The three nearest rows among all rows above each row, by straight-line distance, nearest first (none for the first four rows)
1: 5  0  3  0  -10  -11  5  -40  -9  0  6  0  6  -2  2  27  -3  9  4  10  7  2  -6  -3  5  1  5  1  -8  -5  -10  -14  -4  2  4  5  -6  0  -18  4  -8  -4  10  4  -2  8  7  -1  -11  3  -5  5  1  -3  5  1  -13  -6  6  -5  3  3  1  7  -4  -20  2
2: 8  13  9  4  -22  10  -5  -9  -6  -4  -1  1  4  -2  -7  -31  8  -14  -3  3  0  -8  5  2  -15  -9  -7  4  11  17  11  2  -4  -10  9  -7  2  7  8  -6  17  2  -18  10  -6  -9  -6  6  5  -30  9  3  6  3  0  -4  7  8  -3  6  0  -6  3  0  15  -11  0
3: 9  11  8  1  6  4  -3  3  9  1  11  -2  -6  16  0  -21  2  -1  -11  5  -8  1  6  -6  -12  7  -12  0  5  16  -19  0  -13  -10  12  6  1  4  -1  0  -2  -7  30  1  3  10  -6  17  5  -14  7  -1  0  1  -1  9  -2  -12  0  0  -2  -6  4  -1  25  1  -5
4: 8  2  0  10  -2  4  0  -5  4  -1  -8  -6  -6  -5  5  -21  4  -9  -6  -3  2  -4  0  -4  18  -6  3  2  1  -7  13  0  -1  -5  -8  7  -4  3  -3  0  7  -4  -3  0  -4  -10  -4  1  -1  27  -2  0  1  -4  0  4  4  4  -7  2  -1  -11  0  -6  -17  1  2
5: 14  -1  0  -8  -13  -4  -1  -53  -5  5  -9  4  19  -2  1  31  0  -5  -10  -2  -14  -1  -4  4  -6  14  0  -3  -8  7  8  -2  21  -50  -1  -6  8  7  -7  -1  -5  5  5  0  6  3  12  2  8  -15  5  -5  5  7  5  -1  -3  -7  1  5  -4  -3  2  -3  -29  -19  7 => 1 4 2
6: -3  8  3  1  8  5  -13  37  0  -6  -5  0  -9  9  -3  8  -2  -6  -17  -1  1  -11  -3  5  -12  -5  -1  -8  4  3  -11  -1  0  1  -3  1  0  8  19  -3  4  -6  4  14  -7  -1  -3  7  4  -37  -12  -3  4  1  -4  9  -4  -10  1  3  -1  -3  4  -8  2  2  6 => 3 2 4
7: -3  -5  6  2  -15  -2  1  -4  -3  9  -7  -1  9  8  -4  -32  -7  8  1  3  0  11  8  1  -30  1  0  4  -3  -4  4  2  0  5  -3  16  3  -1  -1  15  2  -5  7  1  -5  3  8  -3  -1  -41  -4  -16  -18  -6  -11  -18  7  9  10  7  -6  2  -5  4  14  15  4 => 2 3 6
8: -8  1  -6  2  -6  13  -21  5  -2  3  -15  -3  -4  -6  -6  -23  1  -4  -9  1  1  -1  8  1  -12  1  11  -1  -1  0  -3  7  -22  20  -8  0  0  -8  0  8  5  -6  2  2  -4  -6  2  2  -9  -37  -7  -8  7  -2  4  6  11  5  1  2  11  -9  2  -8  19  2  -1 => 7 6 2
9: 0  9  -8  0  13  2  -15  -30  4  5  5  2  3  3  1  7  -3  1  -2  1  -1  -13  -4  1  14  -2  1  -2  7  -2  -4  5  16  -56  5  -20  2  7  11  -10  6  11  9  8  2  4  7  -3  2  21  4  8  1  -2  0  6  -21  -10  -1  4  -7  -5  5  -4  -8  -2  -6 => 5 4 1
10: 7  9  -2  -5  2  -6  -5  -12  -2  8  -5  2  0  -19  6  10  -10  -2  3  10  7  4  -4  -5  19  -7  6  2  7  -1  8  11  -2  -5  -7  -5  1  0  -6  -1  -4  3  -10  -10  -7  -8  -3  7  -11  25  5  -6  4  -5  9  8  6  2  0  -9  9  5  0  -10  -2  -7  2 => 4 1 9
11: 1  -1  -5  -8  11  3  -9  -24  -4  -1  3  0  3  -1  8  -10  6  -1  -9  -5  -11  -15  -4  -2  23  -5  -1  -10  0  7  5  8  -3  -21  18  -13  3  13  11  -12  3  3  14  -2  16  -5  -9  10  -13  47  1  1  -1  -5  8  4  -20  -4  5  4  -2  0  -8  -4  -16  0  -3 => 9 4 10
12: 7  6  -4  -1  -13  6  -4  -20  4  2  4  -3  11  -3  3  8  0  -9  -9  0  -7  5  0  7  5  3  -1  8  -3  0  17  -1  31  -54  -16  1  1  2  -1  -4  8  -1  -7  13  -1  3  9  -11  10  9  2  -2  11  -5  4  -3  16  0  -3  3  3  -2  -5  -3  -23  -10  7 => 5 9 4
13: 14  7  8  -1  -11  4  8  -58  -22  4  -8  -5  23  -12  -3  15  -4  7  -1  0  -13  2  -2  3  -12  6  0  8  -13  5  17  10  25  -25  -11  -22  -2  1  0  -9  -4  -4  -17  3  -3  1  2  -2  9  -10  8  6  9  -6  -5  -13  4  -2  3  10  -2  6  1  1  -8  -16  6 => 5 12 1
14: -1  6  10  -10  3  -17  -11  -37  7  2  -13  5  2  -17  1  41  -5  1  -6  6  5  -3  4  -4  27  0  5  3  4  -15  -4  3  13  -19  -11  9  6  5  -12  3  -6  0  -16  -2  3  5  6  4  5  43  -2  4  12  -9  0  4  -12  8  1  -2  1  12  2  -2  -15  -15  7 => 10 1 9
15: 1  8  -2  8  -9  4  -2  17  -3  1  3  -3  -4  13  -9  -20  6  -21  -13  -3  8  -5  8  0  -10  5  -8  -5  13  2  -8  -8  12  -21  4  2  7  4  24  1  -3  -2  13  7  1  3  12  10  2  -49  -7  -4  2  7  -20  -1  9  -8  6  11  6  -4  9  -6  27  15  -1 => 6 3 2
16: 13  -4  3  0  -6  3  1  56  7  7  -1  -3  -15  9  -14  -7  3  -10  1  5  12  -12  1  0  12  -2  5  4  16  3  -20  -1  -1  6  12  5  3  -5  5  3  -3  -7  6  3  -2  -1  7  -2  -1  -1  -1  -10  4  -2  -16  6  14  -5  -2  -3  -3  -4  7  -2  26  11  0 => 6 15 3
17: 2  3  0  -12  1  -4  3  -31  -9  4  4  -3  10  -18  0  30  -4  9  2  2  0  4  -3  -5  12  11  8  1  -9  -4  14  8  -17  6  -1  -3  -4  4  -8  -6  -2  2  -8  2  11  -13  2  -6  -7  25  -5  -8  11  -5  0  1  7  14  5  -8  4  9  -2  -1  -2  11  -3 => 10 1 14
18: 0  -5  -11  -6  -4  -1  -10  6  -4  -3  -6  3  0  9  2  16  -5  1  -18  -5  -5  9  12  -4  -14  3  3  0  4  -8  -19  -13  9  -25  -8  -1  3  -2  7  5  1  -5  12  -2  -4  6  6  -3  -3  -38  -1  5  9  1  -6  5  -8  -13  2  1  5  3  3  2  -11  -3  0 => 6 15 3
19: -4  13  6  0  23  6  -1  16  7  4  0  1  6  9  -1  -4  -5  7  -16  1  -12  -5  1  -1  -31  -3  -4  -7  -3  12  -18  4  -12  1  1  2  1  9  -9  -7  9  2  21  1  6  7  -5  1  -4  1  11  10  1  3  3  5  0  -15  2  3  5  -6  5  8  -4  1  -2 => 3 6 18
20: 4  14  -2  -7  8  6  3  35  -5  -1  9  6  -5  0  3  -17  6  -5  4  1  9  -3  -1  -4  30  -4  3  1  4  -4  0  7  12  7  13  0  6  7  -1  0  2  0  33  -12  5  -7  -4  2  -5  58  2  -3  -15  3  7  7  -13  -3  -6  2  -9  -1  -9  -5  -10  13  -2 => 4 11 10
21: 3  8  -1  6  -9  4  -2  11  -8  7  4  -5  -8  8  -3  -14  5  -12  0  3  3  2  9  -4  -1  -2  3  -6  9  11  7  6  -32  33  25  6  -3  7  3  -6  11  8  20  1  7  -6  4  17  -11  7  2  -3  -6  -5  1  4  10  0  3  -6  2  4  1  4  42  3  1 => 3 8 16
22: -3  10  -8  -9  -4  4  -5  9  -3  -2  -6  -2  8  -5  5  6  3  6  -7  6  1  1  3  -1  3  12  11  5  -7  -11  7  6  17  2  -12  4  -2  -3  -1  6  4  -4  -3  -7  5  -10  3  -9  2  42  -4  -1  -12  4  11  0  -5  5  -3  7  -8  2  -6  4  -22  8  -5 => 4 10 20
23: 12  12  -11  -13  16  -4  -10  -34  -1  10  -13  7  8  -8  15  25  -9  10  -6  -9  -11  -4  0  -1  15  -5  11  -2  -8  5  23  14  -24  1  2  -3  -3  8  -4  -6  11  5  -16  0  12  -8  -5  16  -5  34  -5  3  8  3  8  3  -14  12  2  -6  7  4  -7  -7  -23  -12  -9 => 17 10 11
24: -1  5  -2  -23  7  8  6  -26  5  9  -13  -4  8  -4  -1  16  -7  0  1  -1  -17  1  2  -1  1  -5  0  -6  -1  -3  41  18  13  -50  -13  -9  4  8  5  -9  1  0  -35  2  -9  3  9  5  12  2  5  4  5  -3  -4  -5  4  17  6  0  9  11  -3  -5  -29  -10  -2 => 12 13 5
25: -10  4  5  -6  -1  9  -14  16  -10  -14  -10  -2  -9  9  2  -38  2  -5  -2  -4  -6  8  4  3  -30  -3  10  6  -10  3  -7  5  -30  23  -3  2  1  2  11  8  2  -14  20  -2  -9  -8  -4  4  -3  -63  -7  -14  8  -1  -2  1  6  6  4  12  1  8  -9  6  18  9  5 => 8 7 6
26: 8  8  11  1  12  4  7  -4  2  5  6  0  -1  7  -10  -11  -6  -1  -6  -2  0  -11  2  2  5  4  -2  -1  6  22  2  1  -13  28  6  6  -7  3  -1  -15  7  13  5  -3  2  14  -16  20  5  4  5  -3  7  0  6  -2  -9  3  1  -4  3  4  10  1  20  -9  0 => 21 3 19
27: 7  4  3  -10  -5  1  -4  21  6  6  -3  5  -18  3  6  -14  4  0  -5  6  10  4  1  1  1  7  11  -8  5  -5  19  6  -7  -3  16  9  7  -4  -7  8  2  0  3  -1  7  -5  -5  3  -6  22  -6  -2  -5  -5  5  4  5  6  -9  -5  1  1  -1  1  -9  -5  -1 => 4 22 10
28: 13  4  -2  2  3  12  -2  -5  -7  6  -1  1  6  0  -5  -17  -7  -18  -9  -8  0  -1  -1  7  -11  0  1  0  -5  6  17  5  15  -27  8  -9  3  7  18  -12  -3  0  -20  10  -1  3  -2  2  14  -42  -13  -2  9  0  2  0  13  6  -3  9  3  -4  2  -4  1  -10  4 => 2 15 6
29: -8  3  11  -10  9  8  -10  -14  -4  -7  -13  3  -2  6  2  -18  -6  -3  -14  7  -14  5  7  -6  -16  2  2  3  2  12  -14  10  -23  4  4  -13  -2  5  0  -2  8  -8  3  -5  0  5  -8  7  -1  -30  0  -1  10  -2  9  1  -7  2  -7  4  -1  1  12  6  5  -3  -2 => 8 3 19
30: 19  5  -1  0  -33  6  -2  -24  0  2  -1  -1  15  -1  -9  24  -5  -4  2  -2  11  1  -2  3  -7  2  4  7  -7  -4  30  -2  46  -35  -8  -9  2  1  15  3  -8  -7  -9  8  -3  -1  6  -7  19  -31  0  6  9  -7  -11  -16  17  -6  -8  11  5  -7  -10  -10  -6  3  8 => 12 13 28
31: 5  10  -6  -4  3  12  3  -23  -14  3  -8  1  17  13  3  -25  4  -10  -5  0  -15  -5  -8  -3  -15  3  -14  -2  -12  18  16  13  -1  -32  13  -19  -3  8  1  -21  4  12  9  -7  -3  11  -5  2  6  20  12  -2  -1  -3  7  0  -14  3  1  3  0  -3  1  4  6  -18  -7 => 11 9 2
32: 10  6  -5  -4  8  -11  -7  -7  -4  2  13  2  -6  -8  -5  25  -7  0  1  -3  4  -9  -6  2  8  1  -6  -2  3  -1  26  3  20  -38  5  -20  -8  9  6  -8  -3  6  -3  -1  5  -2  -5  4  -8  29  0  6  0  2  -6  8  -9  3  -6  -4  4  3  -5  -1  -5  -7  1 => 9 10 11
33: 20  -2  2  -3  -25  -7  -9  -39  4  -2  -11  4  0  -5  -3  -1  3  -6  0  -3  3  4  -4  -3  22  -2  13  5  2  -12  -9  -18  1  34  14  7  1  -7  -9  10  -1  -6  -2  7  -5  1  1  0  -4  -1  -12  2  -6  2  -11  1  7  5  -2  5  0  -8  -4  0  11  -18  4 => 1 4 10
34: 8  11  -2  0  -11  9  5  30  4  -1  -8  6  -4  5  -4  -16  -1  -15  -7  6  11  -4  3  2  7  -8  4  6  8  -7  17  3  -5  -22  -21  8  11  -11  2  0  -1  -1  9  3  -3  -5  0  -1  3  33  5  -5  -3  -2  3  3  8  1  -4  -2  -8  -8  -3  1  9  1  1 => 4 27 22
35: 14  -3  2  -1  -1  -1  4  -28  1  10  -15  5  14  -14  -2  18  -7  6  7  -2  9  6  4  -1  32  -8  12  1  -5  -17  35  11  15  6  -17  4  5  3  2  5  12  -9  -27  3  -5  1  -4  0  -2  16  4  -9  -5  -7  -1  -7  -1  13  2  -1  2  11  -1  2  -2  11  -4 => 10 17 4
36: -5  2  10  -5  5  5  9  2  -3  -6  -9  -9  3  1  -7  -20  -6  1  10  8  -4  -6  2  6  -23  -1  -3  3  1  1  -5  13  -27  42  -8  6  -2  -3  -9  3  4  12  -1  -8  -5  6  -19  0  -5  -11  6  -1  4  -5  -10  -3  8  -3  5  -6  -1  11  6  5  22  1  -3 => 26 8 29
37: 8  6  7  6  -18  -2  0  30  -5  6  8  7  -1  0  -3  8  8  -3  -4  3  12  2  -1  3  -2  -2  -2  -3  0  1  23  -8  -1  -45  0  3  0  -12  -5  0  -2  1  12  -1  6  -13  3  5  -4  6  8  -6  -4  -4  -2  12  11  -14  5  -3  2  -9  -6  -3  2  -3  2 => 34 27 32
38: 6  -2  7  13  -17  6  2  10  -5  -5  10  2  -2  5  -17  -33  13  -13  -12  4  -4  -5  8  4  10  0  1  1  2  6  5  -6  2  3  9  -2  3  1  12  -1  6  0  4  5  -2  -1  1  10  -3  -36  1  -2  3  4  -17  1  21  0  -8  5  4  -14  10  -4  44  7  0 => 15 2 8
39: 2  -1  -4  -2  -13  -3  -20  -10  -8  4  -4  -2  -1  2  -7  -48  14  -10  -12  9  2  -1  0  -2  7  -1  0  -7  12  0  7  7  -12  9  32  9  -4  3  -8  14  7  5  10  -8  7  -12  10  -8  -7  43  1  -4  -12  -1  13  6  2  1  -1  5  0  -7  9  0  5  3  -3 => 27 4 21
40: 10  -1  2  -2  -3  -6  3  13  -2  1  9  0  -12  -3  2  44  -3  7  -4  -3  -2  -3  2  -7  5  7  5  -5  5  1  1  -13  6  -25  9  -7  3  6  5  -3  -4  2  6  10  5  0  5  4  0  9  4  10  1  8  -10  1  -4  -19  5  1  10  3  -7  2  -14  -1  2 => 32 37 18
41: 8  1  -5  -2  -24  9  -4  38  -15  0  -6  1  -4  11  -15  -50  17  -13  3  3  8  4  7  -1  -7  -12  9  3  1  -2  13  0  -3  10  9  4  -7  2  1  10  3  -13  8  1  -6  -15  8  -5  5  -26  -9  -10  -1  0  -5  -9  15  3  -6  5  0  -4  -10  -2  15  10  -7 => 38 8 7
42: -3  4  -1  5  4  10  -10  36  7  2  1  1  -14  -4  -4  -55  7  -5  -6  5  11  -3  3  -4  34  -10  1  2  8  -8  -11  4  -5  24  11  5  -4  0  0  -2  4  0  23  -7  -2  -5  4  -3  -13  27  -6  -6  -21  -2  7  -1  -2  5  1  5  -6  -4  -2  4  21  17  4 => 20 39 16
43: 7  9  1  -9  -11  -7  -1  -11  -11  -6  1  3  -2  8  13  5  -2  2  -1  -6  7  13  5  -1  -1  -6  11  -1  -4  -15  -7  0  -4  11  21  9  0  -5  -11  1  1  -7  18  -1  2  -2  0  5  -10  7  -5  -6  -13  -2  3  0  -7  -3  0  2  0  5  -3  6  0  -15  3 => 1 27 33
44: -7  15  -4  -6  19  4  -7  9  -1  2  -1  4  -9  -1  9  -3  0  1  -1  3  -6  -9  0  -2  13  -5  -5  -7  11  -4  -7  11  -21  9  -3  -3  4  -1  -7  -2  0  4  6  -8  3  -5  -2  2  -12  16  4  0  -1  1  15  9  -12  8  -2  -6  4  -2  5  -5  -1  4  -2 => 10 27 4
45: 9  13  4  -16  1  -2  -2  -42  4  2  -4  -2  0  -9  2  7  -6  4  5  0  -4  13  -5  -4  7  -5  3  -2  1  -5  7  16  -10  -8  6  -9  3  -10  -9  5  15  5  6  -5  -2  -3  0  -6  -15  38  8  -2  -15  -1  9  1  -5  -1  6  -5  7  -8  7  -2  2  -9  -8 => 10 17 43
46: -1  3  -11  -6  -7  12  -10  -2  -7  3  -16  -4  -5  0  -7  -51  10  -10  -10  2  -2  -6  4  -1  9  1  5  -4  -1  -1  24  6  -4  1  9  2  -2  12  5  -2  12  6  -4  3  -2  -6  0  2  3  25  -8  -5  -6  -4  11  -1  -2  8  1  8  2  0  -3  -5  -9  6  -9 => 4 39 27
47: 6  8  -2  3  -10  -5  2  14  0  -4  0  9  -13  -2  -4  -1  -2  -16  6  1  10  -7  -1  4  0  -7  -1  4  5  -9  8  -3  18  -57  6  -1  4  6  2  3  -4  -3  15  1  1  -8  6  -5  -4  30  8  -7  -15  -4  -13  6  5  -11  -1  -1  6  3  -5  -7  -14  -8  -1 => 37 32 34
48: 17  5  -11  2  -22  -2  2  -18  1  1  8  -1  12  -11  -4  4  0  1  6  -5  7  10  -2  2  29  -8  5  4  8  -11  21  16  12  8  13  -2  0  -8  13  8  1  0  2  7  -2  -11  2  -1  -9  11  3  7  -9  -6  -16  0  13  8  0  4  6  -2  -2  -7  27  18  1 => 35 10 33
49: 5  4  -2  2  -7  -2  2  -18  8  7  -2  -1  18  -5  -2  13  -5  4  -4  0  -10  3  -2  -6  7  7  2  0  4  -6  19  4  8  -36  8  -4  -3  11  5  -3  3  15  -8  5  -2  0  6  3  2  19  3  5  3  1  5  -1  -1  0  5  2  4  9  11  -7  -11  -1  -3 => 32 12 9
50: -8  2  5  -2  -3  -2  -9  -8  -1  5  -5  -1  -5  6  5  -38  2  0  -10  -6  -11  3  5  -5  -15  -3  1  1  0  16  -3  7  -20  17  19  -4  5  2  9  3  19  5  11  -1  -6  0  11  11  -14  -17  6  -9  -4  -1  6  -2  4  1  -2  3  3  3  8  -3  14  1  -2 => 29 8 21
51: 7  -3  -1  1  -14  -2  -2  -13  -3  -1  -1  1  -1  -3  10  -22  -5  4  0  -1  9  11  4  -4  -8  -7  9  -2  -3  3  17  13  -22  30  7  -10  -3  -7  2  0  4  -5  7  -5  -2  -10  -3  12  -5  -26  0  2  8  -3  -8  -6  13  9  4  -9  4  -3  0  -5  36  10  -3 => 8 50 21
52: 5  6  -6  -3  -11  6  2  17  -11  -4  10  4  -5  2  -3  22  3  -6  -1  3  18  -3  1  0  10  -5  3  -2  -2  -5  12  -9  6  -23  -20  9  -1  -2  5  -6  6  -11  5  4  1  -2  -5  -1  1  14  -7  0  -5  -3  7  5  0  0  -3  2  6  -6  -8  0  -9  -8  -1 => 37 34 40
53: 14  3  2  -2  -6  2  -3  -24  -6  0  6  6  2  -3  -4  19  -4  11  5  -3  0  6  -4  -5  0  1  2  2  -8  6  3  -4  2  -4  13  -10  -4  -9  7  0  -1  -3  -4  -2  2  2  -4  12  -4  -13  -1  2  9  -1  -7  5  -11  -5  5  3  -2  4  -2  3  2  -10  8 => 1 43 40
54: 3  9  0  -5  13  -4  -1  30  12  3  -9  1  -4  -2  6  28  -5  -1  -6  5  -4  -7  2  -1  19  -5  0  -3  14  -16  -24  -6  29  -40  -19  6  -3  3  9  -3  0  -1  -1  10  3  9  10  -2  0  -2  -8  8  4  4  -18  14  -1  -6  2  -4  -2  3  9  -6  -37  14  -3 => 40 18 52
55: 10  8  -1  -10  -2  1  0  -35  17  3  -19  -4  4  -3  1  -37  8  -3  -13  6  1  2  6  4  5  -5  10  6  2  1  16  4  -5  -6  -23  15  -5  -3  -24  0  1  2  -22  7  -6  -3  -2  -3  0  14  -7  -8  22  0  14  -6  7  16  -4  -1  5  -2  -4  -3  11  -8  -3 => 4 46 10
56: 1  1  -11  -1  -4  -6  -2  11  5  -2  -2  -5  1  -15  4  2  1  -9  -6  5  9  6  8  2  25  -7  8  3  7  -15  6  4  14  -23  -5  1  11  -6  1  3  16  5  -20  -1  -4  -5  5  -6  3  18  4  3  0  -1  0  0  -7  2  -3  1  -4  3  -3  -10  2  3  2 => 4 10 52
57: 0  9  4  -5  6  0  -1  17  8  -1  -9  -1  -20  -3  -3  -11  4  4  -8  2  3  -5  1  0  0  -6  3  0  7  2  -10  12  -27  36  1  12  -1  -1  -15  5  -2  5  -17  -3  -7  -5  -14  12  -10  2  4  -5  13  -3  -4  -3  10  10  3  -4  7  2  7  3  9  0  1 => 36 44 26
58: 14  2  2  -4  -9  0  -6  2  -12  12  -15  -1  -7  -3  -4  -27  6  -5  -5  0  -4  -2  11  5  -18  -7  5  -1  6  -11  11  6  -19  -14  7  7  6  -9  -17  14  6  0  -1  -2  -11  -10  -1  -17  -9  5  6  -10  -10  -13  1  8  10  9  2  -7  8  2  3  -8  -11  -12  -1 => 27 4 46
59: 0  6  -2  -1  -6  0  4  5  8  4  -3  0  2  -18  0  10  3  -1  10  -1  8  1  -5  -2  33  -4  -1  1  5  -4  13  5  -7  20  -9  3  -3  2  -17  -5  1  3  -24  5  2  -5  -4  -3  -5  20  8  -2  7  -3  10  2  11  11  3  -5  5  -4  3  -2  -4  4  3 => 10 4 17
60: -3  2  -1  -12  -2  0  5  -38  -7  4  -2  -2  16  -3  3  3  -8  0  4  -4  -7  4  -13  4  2  9  14  6  -7  5  22  3  -11  19  2  -8  -5  3  -1  3  1  4  -17  -7  5  -2  -8  0  -8  2  3  -2  1  -3  10  -6  4  10  3  5  7  2  -8  -3  -6  0  1 => 17 53 10
61: 4  7  2  -14  -6  -8  -1  3  0  4  0  3  -2  -13  9  13  -1  4  2  0  -4  -2  8  0  8  -3  14  -6  -1  -13  -1  6  -14  2  -29  10  0  0  -15  2  3  -8  -8  1  -1  -5  -9  -2  -11  28  0  -5  7  -3  6  5  1  14  1  -5  2  5  -5  7  -12  -5  3 => 10 59 22
62: 12  5  1  2  -21  -8  1  -15  -12  5  10  5  9  -15  -6  -19  7  5  -1  -3  11  -2  8  0  20  -4  14  5  -1  5  14  11  12  0  15  4  3  9  20  9  6  2  3  5  -1  -3  19  0  2  -30  0  -1  -10  -4  -23  -4  16  -2  3  10  5  8  2  2  23  19  1 => 48 38 51
